Below is a small trained network, with its code and all its weights. Each question gives an input and a class and asks what happens when units are switched off, that is, made to give their printed mean instead of their output.

import numpy as np


def w(rows, s, z=0):
    codes = np.array(rows[::2]) - 128.0
    scale = np.full(codes.shape[1], s)
    scale[-1] = z or s
    return codes * scale


def norm(h):
    return h / np.sqrt((h * h).mean(-1, keepdims=True) + 1e-5)


def f(y):
    return y / 2 * (1 + np.tanh(0.7978845608 * (y + 0.044715 * y**3)))


def log_softmax(a):
    a = a - a.max(-1, keepdims=True)
    return a - np.log(np.exp(a).sum(-1, keepdims=True))


def net(x, mask):
    res = np.array(x, float).reshape(1, 3) / 4 @ E
    u = 0
    for l in range(4):
        y = f(norm(res) @ A[l][:, :-1].T + A[l][:, -1])
        res = res + np.where(mask[u : u + 4], y, B[l][:, -1]) @ B[l][:, :-1]
        u += 4
    return log_softmax(norm(res)[-1] @ U[:, :-1].T + U[:, -1])


A, B = {}, {}
E = w([
[103,15,54,39,112,141],'x0',
[126,103,89,195,70,37],'x1',
[133,168,58,114,5,184],'x2',
],0.0024)
A[0] = w([
[146,158,136,69,177,216,19],'0.n1',
[136,176,71,91,76,184,8],'0.n2',
[183,231,225,171,104,133,30],'0.n3',
[87,172,175,77,167,253,36],'0.n4',
],0.0055,0.0015)
B[0] = w([
[144,78,106,170,102,18,183],'0.n1',
[98,140,197,64,50,105,176],'0.n2',
[55,162,1,96,228,214,255],'0.n3',
[144,82,102,233,72,51,224],'0.n4',
],0.0043,0.0026)
A[1] = w([
[76,137,62,7,140,114,191],'1.n1',
[78,138,48,137,161,237,248],'1.n2',
[73,86,237,154,255,98,200],'1.n3',
[133,109,234,61,229,59,52],'1.n4',
],0.0036,0.0015)
B[1] = w([
[108,130,242,144,215,130,199],'1.n1',
[165,82,153,78,114,74,234],'1.n2',
[129,140,85,93,3,139,251],'1.n3',
[78,201,166,96,9,101,160],'1.n4',
],0.0047,0.0023)
A[2] = w([
[179,57,123,192,81,172,146],'2.n1',
[91,142,194,82,71,133,168],'2.n2',
[94,69,201,99,199,140,2],'2.n3',
[252,127,91,244,89,36,93],'2.n4',
],0.0038,0.00068)
B[2] = w([
[132,135,137,152,189,2,155],'2.n1',
[212,198,187,84,137,27,194],'2.n2',
[175,179,71,75,202,170,122],'2.n3',
[155,31,113,175,161,68,249],'2.n4',
],0.0047,0.0019)
A[3] = w([
[126,170,165,117,56,171,141],'3.n1',
[134,5,201,43,120,128,150],'3.n2',
[124,118,116,143,141,98,104],'3.n3',
[254,125,164,163,144,179,2],'3.n4',
],0.0056,0.0032)
B[3] = w([
[63,90,187,154,129,2,153],'3.n1',
[84,224,53,230,210,201,252],'3.n2',
[249,91,76,210,207,102,140],'3.n3',
[234,180,193,147,38,155,82],'3.n4',
],0.0039,0.0033)
U = w([
[54,187,25,82,207,180,252],'0',
[163,52,30,197,117,48,239],'1',
[55,206,192,45,19,61,246],'2',
[194,100,187,66,174,121,142],'3',
[254,79,199,64,69,191,4],'4',
[249,81,226,79,75,200,4],'5',
],0.0053,0.0033)

Each question gives the input, the list of numbers given to net, and the class t.
The units are the neurons (one row each of A and B). Each row of codes is followed by its name. A weight is (code - 128) times the scale printed after its matrix; where a second scale follows, it is the last column's (A, B and U).
mask holds one flag per neuron, layer by layer. A switched-off neuron (its flag False) gives its mean, the last column of its row in B, instead of its output. The means were averaged over made-up inputs and are rounded, as every weight is.
A unit's drop is (log p(t) with every unit on - log p(t) with that unit switched off) / (log p(t) with every unit on - log p(t) with every unit switched off).
The circuit of an input: a set's keep is (log p(t) with only the set's units on - log p(t) with every unit switched off) / (log p(t) with every unit on - log p(t) with every unit switched off). Starting from the 12 units with the biggest drops (on a tie, the unit counted first), units are removed one at a time, each time the one whose removal leaves the highest keep (on an exact tie, the one counted first), for as long as the keep stays at least 0.8.
circuit, biggest first: the units of the circuit, biggest drop first
k most important neurons: the k neurons with the biggest drops, biggest first
k most important neurons of layer l: the k neurons of layer l with the biggest drops, biggest first
drop of u: that unit's drop, to one decimal
input [6,-8,-3], class 1: 2 most important neurons => 0.n4, 0.n1
input [-1,-7,1], class 1: circuit, biggest first => 0.n4
input [1,3,3], class 3: 2 most important neurons of layer 1 => 1.n3, 1.n4
input [-2,2,3], class 3: circuit, biggest first => 0.n4, 1.n1, 1.n3, 3.n2
input [-1,-7,-8], class 2: circuit, biggest first => 1.n4, 1.n3
input [2,-1,5], class 2: 2 most important neurons => 0.n2, 0.n3
input [4,2,-1], class 0: circuit, biggest first => 0.n4, 3.n2
input [-5,-8,6], class 1: circuit, biggest first => 0.n4, 0.n1
input [5,5,2], class 0: circuit, biggest first => 0.n4, 1.n1, 3.n2
input [3,4,6], class 2: 3 most important neurons => 0.n2, 0.n4, 0.n3
input [0,7,-8], class 2: 2 most important neurons => 1.n4, 0.n4
input [-3,7,-8], class 2: 3 most important neurons of layer 1 => 1.n4, 1.n3, 1.n2
input [-3,3,3], class 3: circuit, biggest first => 0.n4, 3.n2, 1.n3
input [7,3,-3], class 0: 2 most important neurons => 0.n4, 3.n2
input [7,5,-7], class 0: most important neuron of layer 3 => 3.n2
input [4,4,8], class 2: 2 most important neurons => 0.n2, 0.n4
input [4,1,6], class 2: 3 most important neurons => 0.n2, 0.n3, 2.n4
input [0,-7,-6], class 1: 4 most important neurons => 0.n4, 0.n1, 0.n2, 2.n4
input [2,-7,-8], class 2: 2 most important neurons => 1.n4, 1.n3
input [-4,-8,0], class 1: most important neuron => 0.n4
input [-3,-6,-4], class 1: drop of 0.n4 => 1.3
input [6,2,2], class 0: drop of 3.n2 => 0.3
input [-1,-7,-2], class 1: drop of 0.n4 => 0.7
